Below are the code and all the weights of a small trained network. Each question names an input and a class and asks about switching units off, where a switched-off unit gives its printed mean instead of its output.

import numpy as np


def w(rows, s, z=0):
    codes = np.array(rows[::2]) - 128.0
    scale = np.full(codes.shape[1], s)
    scale[-1] = z or s
    return codes * scale


def norm(h):
    return h / np.sqrt((h * h).mean(-1, keepdims=True) + 1e-5)


def f(y):
    return y / 2 * (1 + np.tanh(0.7978845608 * (y + 0.044715 * y**3)))


def log_softmax(a):
    a = a - a.max(-1, keepdims=True)
    return a - np.log(np.exp(a).sum(-1, keepdims=True))


def net(x, mask):
    res = np.array(x, float).reshape(1, 8) / 4 @ E
    u = 0
    for l in range(4):
        y = f(norm(res) @ A[l][:, :-1].T + A[l][:, -1])
        res = res + np.where(mask[u : u + 4], y, B[l][:, -1]) @ B[l][:, :-1]
        u += 4
    return log_softmax(norm(res)[-1] @ U[:, :-1].T + U[:, -1])


A, B = {}, {}
E = w([
[91,138,138,88,111],'x0',
[199,166,186,85,175],'x1',
[147,139,84,229,151],'x2',
[96,78,247,189,109],'x3',
[140,175,148,76,136],'x4',
[224,230,98,141,3],'x5',
[134,120,88,215,120],'x6',
[177,108,155,182,108],'x7',
],0.0048)
A[0] = w([
[10,71,71,158,37,69],'0.n0',
[176,155,2,84,49,66],'0.n1',
[112,59,82,121,151,2],'0.n2',
[206,153,78,50,221,96],'0.n3',
],0.0038,0.003)
B[0] = w([
[9,161,208,70,174,161],'0.n0',
[185,183,127,226,77,235],'0.n1',
[84,141,55,107,126,1],'0.n2',
[146,99,252,112,110,245],'0.n3',
],0.0031,0.0008)
A[1] = w([
[105,124,130,4,130,142],'1.n0',
[162,121,157,163,130,164],'1.n1',
[139,146,79,77,156,187],'1.n2',
[149,144,86,116,98,2],'1.n3',
],0.012,0.0032)
B[1] = w([
[128,182,223,36,85,254],'1.n0',
[131,160,174,1,127,180],'1.n1',
[136,186,190,76,137,197],'1.n2',
[174,140,90,167,29,138],'1.n3',
],0.0068,0.0052)
A[2] = w([
[76,67,118,118,194,6],'2.n0',
[107,253,189,102,151,33],'2.n1',
[182,188,113,121,69,20],'2.n2',
[124,79,111,171,117,224],'2.n3',
],0.0073,0.0022)
B[2] = w([
[177,126,38,191,112,151],'2.n0',
[7,84,128,225,154,254],'2.n1',
[225,3,97,252,100,197],'2.n2',
[47,138,173,74,179,150],'2.n3',
],0.0056,0.0035)
A[3] = w([
[112,110,254,146,95,201],'3.n0',
[71,32,82,187,193,54],'3.n1',
[169,156,238,6,176,241],'3.n2',
[107,174,167,105,170,3],'3.n3',
],0.0062,0.0025)
B[3] = w([
[60,238,187,54,193,214],'3.n0',
[83,56,55,117,214,148],'3.n1',
[77,149,255,22,194,255],'3.n2',
[105,88,108,154,113,133],'3.n3',
],0.0058,0.0073)
U = w([
[80,43,51,156,193,3],'0',
[110,153,221,42,144,247],'1',
[248,147,79,163,40,69],'2',
],0.011,0.0031)

Each question gives the input, the list of numbers given to net, and the class t.
The units are the neurons (one row each of A and B). Each row of codes is followed by its name. A weight is (code - 128) times the scale printed after its matrix; where a second scale follows, it is the last column's (A, B and U).
mask holds one flag per neuron, layer by layer. A switched-off neuron (its flag False) gives its mean, the last column of its row in B, instead of its output. The means were averaged over made-up inputs and are rounded, as every weight is.
A unit's drop is (log p(t) with every unit on - log p(t) with that unit switched off) / (log p(t) with every unit on - log p(t) with every unit switched off).
The circuit of an input: a set's keep is (log p(t) with only the set's units on - log p(t) with every unit switched off) / (log p(t) with every unit on - log p(t) with every unit switched off). Starting from the 12 units with the biggest drops (on a tie, the unit counted first), units are removed one at a time, each time the one whose removal leaves the highest keep (on an exact tie, the one counted first), for as long as the keep stays at least 0.8.
units of the circuit, in order: the units of the circuit, biggest drop first
k most important neurons: the k neurons with the biggest drops, biggest first
k most important neurons of layer l: the k neurons of layer l with the biggest drops, biggest first
drop when u is switched off: that unit's drop, to one decimal
input [4,-1,5,6,8,0,1,-3], class 0: units of the circuit, in order	(1.n0 2.n1 3.n2)
input [1,2,2,0,-5,2,-2,5], class 2: units of the circuit, in order	(1.n0 3.n2)
input [1,-5,-4,1,-5,2,2,3], class 0: units of the circuit, in order	(1.n0 3.n2)
input [8,4,4,-3,-4,-8,1,1], class 0: units of the circuit, in order	(2.n0 1.n0 3.n2)
input [-8,2,-2,5,-1,-7,0,-1], class 0: 4 most important neurons	(1.n0 2.n0 1.n2 3.n1)
input [2,-4,8,-1,-4,-1,-7,-8], class 0: units of the circuit, in order	(3.n2 1.n0)
input [-8,-3,0,8,-3,-3,-4,-6], class 0: most important neuron of layer 0	(0.n3)
input [7,-1,1,-3,-7,2,2,-4], class 2: 2 most important neurons	(3.n2 2.n1)
input [2,5,1,-4,-2,6,-5,8], class 2: drop when 2.n3 is switched off	0.0
input [3,-8,-4,8,-7,-6,-1,-2], class 0: drop when 1.n0 is switched off	0.4
input [2,4,2,2,-7,-7,2,7], class 0: drop when 3.n1 is switched off	0.1
